array([[   1,  -44, -206,  -17,  146, -198,   -1,  137,  226],
       [ -24,  246, -189,  357,   46, -179, -172,  177,  -38],
       [  30,  359,  351, -218,   -8, -140,  219, -685,   50],
       [  57, -163,  229,  103,   66, -108, -341,  192,  -25],
       [ 172,  157,  196,  195,  -12,  -11,  -95, -455,  -61],
       [ -29,  132,  162,   65,    9,  216, -304,  273, -181],
       [ -79,  683, -217,   56, -134,  -75, -215,  215,   53],
       [ 215,  234,  178, -277,  -45, -146, -171,  195,   74],
       [  89,  325,  148, -321,   20, -196, -194,  305,   84],
       [  27, -200, -101,    2, -151,   32,  -33,  -74, -120]])
Counting starts at 0.
The entry directly below -134 is -45
The entry just right of -29: 132
Find the entry in row 1 and column 0.
Answer: -24
Find the top-left entry.
Answer: 1
Find the entry at row 2, column 0.
Answer: 30
The entry just right of -44 -> -206
Find the entry directly below 683.
Answer: 234
Find the bottom-right entry.
Answer: -120
The entry just right of 305 -> 84
The entry in row 2 and column 2 is 351
Find the entry directly above -108.
Answer: -140
The entry directly below 216 -> -75
Find the entry in the bottom-left corner.
Answer: 27
The entry in the top-right corner: 226
Find the entry at row 0, column 1.
Answer: -44
Find the entry just right of 146.
Answer: -198
The entry just left of -163 is 57
The entry just left of 46 -> 357
Find the entry just left of the smallest entry.
Answer: 219
The top entry of the column that holds the smallest entry: 137
The maximum: 683
Find the bottom entry of the column that holds the smallest entry.
Answer: -74
Find the bottom entry of the column that holds the largest entry.
Answer: -200
Find the entry directly below -8.
Answer: 66
Find the entry just right of 66.
Answer: -108
The entry directly above the smallest entry: 177
The entry just right of -321 -> 20
The entry just left of the largest entry is -79
The entry just left of 357 is -189
Find the minimum.
Answer: -685

-103,-304,274,21,707,323,-2,-132,-270,-11,517
175,483,-60,-360,35,36,-46,154,389,-312,-410
324,2,161,66,-58,-106,-97,421,-230,-279,40
109,-577,524,-136,729,88,-39,-378,-190,103,596
-9,-22,8,329,100,203,195,249,78,155,184
-249,-110,-67,200,21,155,26,-252,-65,216,150
-623,275,-368,238,13,293,-43,-516,69,384,64
The entry just left of 274 -> -304
The first entry of the smallest entry's row: -623
Find the largest entry in the last column.
Answer: 596
The entry just left of -312 is 389
Find the fifth-last entry, reading row by row.
Answer: -43
Find the first entry in reading order.
Answer: -103
Find the third entry on the main diagonal.
Answer: 161
Find the entry just left of -577.
Answer: 109
Find the entry directly above the smallest entry.
Answer: -249
Find the entry just left of 389.
Answer: 154
Find the entry directly above -60.
Answer: 274
Find the centre entry.
Answer: 88
The second entry on the main diagonal: 483
Find the last entry, reading row by row.
Answer: 64
The entry directly below the largest entry -> 100
The top-right entry is 517
The entry just right of 161 -> 66
The entry directly below 483: 2
The second entry on the diagonal from the top-right corner -> -312
The 2nd smallest entry: -577
Find the entry directly above the largest entry.
Answer: -58
The entry just left of 154 -> -46
The largest entry is 729
The 3rd-last entry, reading row by row is 69
The entry directly above -110 -> -22
The entry just right of the centre entry -> -39
The entry just right of 69 -> 384
The entry just right of the smallest entry is 275

Read these off the row that follows.
1) Report the entry just left of -6.12.
2) Report the entry just right of -40.50.
3) Report the entry just right of -32.34.
[ -32.34   21.46  -40.50  185.27   40.80   16.35   86.54 -100.12   -6.12
 -125.23  -31.99   45.95  -78.71   63.98  -75.80 -137.51]
1) -100.12
2) 185.27
3) 21.46

5722  5303  5443  4877  8577  2447  4198  5412  3867  1916  4218  6462  9775  4536  7029  9599
The entry just right of the smallest entry is 4218
The entry just left of the smallest entry: 3867
What is the entry just right of 4536? 7029
What is the entry just right of the largest entry? 4536

Questions about the array below.
1) Report the last entry, reading row by row.
2) Report the bottom-left entry.
3) Report the second entry in reading order.
4) Report the fourth-last entry, reading row by row.
5) Report the first entry in reading order.
6) Report the second entry on the diagonal from the top-right corner.
7) Report the top-right entry.
5  5  4  6  6  4  6  5  5  5  5  6
5  5  2  5  5  4  5  5  4  5  5  6
5  5  1  4  4  3  5  5  6  5  6  6
5  5  5  5  5  4  5  4  5  5  5  5
5  5  5  5  5  2  6  5  5  5  5  4
4  5  3  5  4  4  5  6  4  5  5  6
6  5  5  5  6  5  6  4  6  5  5  5
5  5  8  5  4  1  5  5  5  5  5  4
5  5  6  5  5  8  5  5  4  5  5  5
5  5  5  5  4  6  5  5  5  5  5  6
5  5  4  4  4  3  4  5  5  5  5  6
5  5  3  4  4  4  5  5  5  5  5  5
5  5  3  4  5  4  4  5  3  5  5  6
5  5  8  5  6  4  5  6  4  5  4  5
1) 5
2) 5
3) 5
4) 4
5) 5
6) 5
7) 6

M =
array([[  25,  122,   89,  -87,   -5, -174, -142,   46,  -24,  204,  -45,
          25,  104,  -84],
       [  39,  101,   71,  -49,  -36, -186, -165,   44,    8,  199,  -75,
           3,  102,  -70],
       [  16,  111,   55,  -30,  -34, -185, -146,   31,  -23,  190,  -64,
          31,  101,  -72],
       [-236,  125,  256, -133,  271, -116, -159, -102, -271,  -34,   95,
         420,    8, -736],
       [  38,  103,   55,  -53,    0, -183, -150,   39,  -28,  194,  -77,
          14,   81,  -69],
       [  19, -118,   68,   -7,  -63,  -25,  -69,  144,   23, -307, -180,
         -42,  113,  -89],
       [  22,   98,   29,  -83,  -24, -215, -117,   40,  -16,  190,  -71,
          -3,   64,  -78],
       [   3,  107,   57,  -48,  -36, -214, -119,   31,    5,  200,  -88,
          19,  107,  -55],
       [  69,   92,   64,  -18,   -6,   73,  180,   68,   86,   34,  -71,
          29,  127,  -30],
       [  20,  112,   72,   41,  -26, -199, -131,   52,  -19,  208,  -81,
          -1,   85,  -69],
       [  64,  121,   71,   -9,  -27,  153,  134,  106,  164,   -5,  -83,
          53,  188,    1],
       [  51,   96,  103,  -43,   -4, -182, -146,   45,   -5,  181,  -78,
          20,  100,  -64],
       [  50,   96,   55,  -33,   -6, -233, -130,   59,    5,  198,  -73,
          10,  116,  -77]])
The entry just right of -87: -5
Give the first entry in reading order.
25
The entry just right of 92 -> 64
The entry just left of the largest entry is 95
Give the entry just left of -199.
-26
Give the 2nd entry in reading order.
122
Give the entry just left of 44.
-165
The third largest entry is 256
The entry just left of 86 -> 68
The entry just right of the largest entry: 8
Give the 3rd smallest entry.
-271
Give the third entry in reading order.
89
Give the second smallest entry.
-307
The smallest entry is -736
The 2nd largest entry is 271
The entry just right of -27: 153
